Below are the code and all the weights of a small trained network. Each question names an input and a class and asks about switching units off, where a switched-off unit gives its printed mean instead of its output.

import numpy as np


def w(rows, s, z=0):
    codes = np.array(rows[::2]) - 128.0
    scale = np.full(codes.shape[1], s)
    scale[-1] = z or s
    return codes * scale


def f(y):
    return np.maximum(y, 0)


def log_softmax(a):
    a = a - a.max(-1, keepdims=True)
    return a - np.log(np.exp(a).sum(-1, keepdims=True))


def net(x, mask):
    res = np.array(x, float).reshape(1, 5) / 4 @ E
    y = f(res @ A[0][:, :-1].T + A[0][:, -1])
    res = res + np.where(mask, y, B[0][:, -1]) @ B[0][:, :-1]
    return log_softmax(res[-1] @ U[:, :-1].T + U[:, -1])


A, B = {}, {}
E = w([
[46,182,229,105],'x0',
[84,43,172,184],'x1',
[173,170,166,253],'x2',
[28,170,39,170],'x3',
[114,66,116,127],'x4',
],0.0079)
A[0] = w([
[148,203,4,41,134],'neuron 0',
[165,182,171,228,151],'neuron 1',
[113,154,142,249,255],'neuron 2',
[223,177,197,222,156],'neuron 3',
[51,83,227,43,181],'neuron 4',
[20,164,85,214,147],'neuron 5',
[220,159,216,177,175],'neuron 6',
[130,169,106,16,148],'neuron 7',
[80,171,74,129,186],'neuron 8',
[207,92,136,182,205],'neuron 9',
[123,168,137,2,194],'neuron 10',
[168,20,85,90,178],'neuron 11',
[197,3,92,159,195],'neuron 12',
[155,118,69,132,212],'neuron 13',
[125,157,111,131,109],'neuron 14',
[52,151,97,141,154],'neuron 15',
[85,188,137,47,204],'neuron 16',
[139,176,192,192,168],'neuron 17',
],0.0081,0.0053)
B[0] = w([
[250,196,92,165,230],'neuron 0',
[72,189,118,59,214],'neuron 1',
[58,160,81,84,254],'neuron 2',
[102,180,147,14,233],'neuron 3',
[64,66,237,210,232],'neuron 4',
[48,154,33,218,227],'neuron 5',
[107,163,178,30,229],'neuron 6',
[255,164,193,196,208],'neuron 7',
[144,173,84,190,202],'neuron 8',
[130,110,106,8,219],'neuron 9',
[220,140,234,200,230],'neuron 10',
[185,15,113,104,213],'neuron 11',
[150,47,76,42,235],'neuron 12',
[151,118,72,101,198],'neuron 13',
[130,138,90,127,140],'neuron 14',
[109,139,110,203,192],'neuron 15',
[156,185,189,254,224],'neuron 16',
[22,239,143,73,205],'neuron 17',
],0.007,0.0079)
U = w([
[106,94,236,181,21],'0',
[43,132,13,200,200],'1',
[82,183,139,25,16],'2',
[178,1,72,69,254],'3',
[222,146,118,169,191],'4',
[40,13,145,128,135],'5',
],0.009,0.00065)

Each question gives the input, the list of numbers given to net, and the class t.
The units are the neurons (one row each of A and B). Each row of codes is followed by its name. A weight is (code - 128) times the scale printed after its matrix; where a second scale follows, it is the last column's (A, B and U).
mask holds one flag per neuron, in row order. A switched-off neuron (its flag False) gives its mean, the last column of its row in B, instead of its output. The means were averaged over made-up inputs and are rounded, as every weight is.
A unit's drop is (log p(t) with every unit on - log p(t) with that unit switched off) / (log p(t) with every unit on - log p(t) with every unit switched off).
The circuit of an input: a set's keep is (log p(t) with only the set's units on - log p(t) with every unit switched off) / (log p(t) with every unit on - log p(t) with every unit switched off). Starting from the 12 units with the biggest drops (on a tie, the unit counted first), units are removed one at a time, each time the one whose removal leaves the highest keep (on an exact tie, the one counted first), for as long as the keep stays at least 0.8.
units of the circuit, in order: the units of the circuit, biggest drop first
top k neurons: the k neurons with the biggest drops, biggest first
drop of u: that unit's drop, to one decimal
input [0,8,-7,-2,-7], class 0: units of the circuit, in order : neuron 4; neuron 2
input [-5,7,5,3,8], class 3: units of the circuit, in order : neuron 12
input [-3,8,-2,0,3], class 3: units of the circuit, in order : neuron 12; neuron 11
input [5,3,0,-5,8], class 5: units of the circuit, in order : neuron 7; neuron 0
input [0,0,-7,-8,-3], class 0: units of the circuit, in order : neuron 4; neuron 10
input [1,-7,-1,-8,2], class 4: units of the circuit, in order : neuron 7; neuron 10
input [8,3,3,-4,6], class 2: top 2 neurons : neuron 17; neuron 10
input [2,5,1,-8,0], class 2: units of the circuit, in order : neuron 6; neuron 3
input [1,-2,-5,-5,-8], class 4: top 3 neurons : neuron 7; neuron 0; neuron 17
input [3,8,-2,3,-1], class 1: units of the circuit, in order : neuron 5; neuron 6
input [-4,4,5,-3,7], class 3: top 2 neurons : neuron 12; neuron 11
input [6,-1,5,4,-5], class 1: top 2 neurons : neuron 5; neuron 9
input [-5,5,-6,6,4], class 3: top 2 neurons : neuron 11; neuron 12
input [7,-2,8,5,6], class 1: units of the circuit, in order : neuron 5
input [-2,5,-2,-6,-2], class 3: drop of neuron 7 : 0.0
input [-2,8,-4,-8,-3], class 3: drop of neuron 12 : 0.2
input [-5,7,4,-5,2], class 3: drop of neuron 12 : 0.3
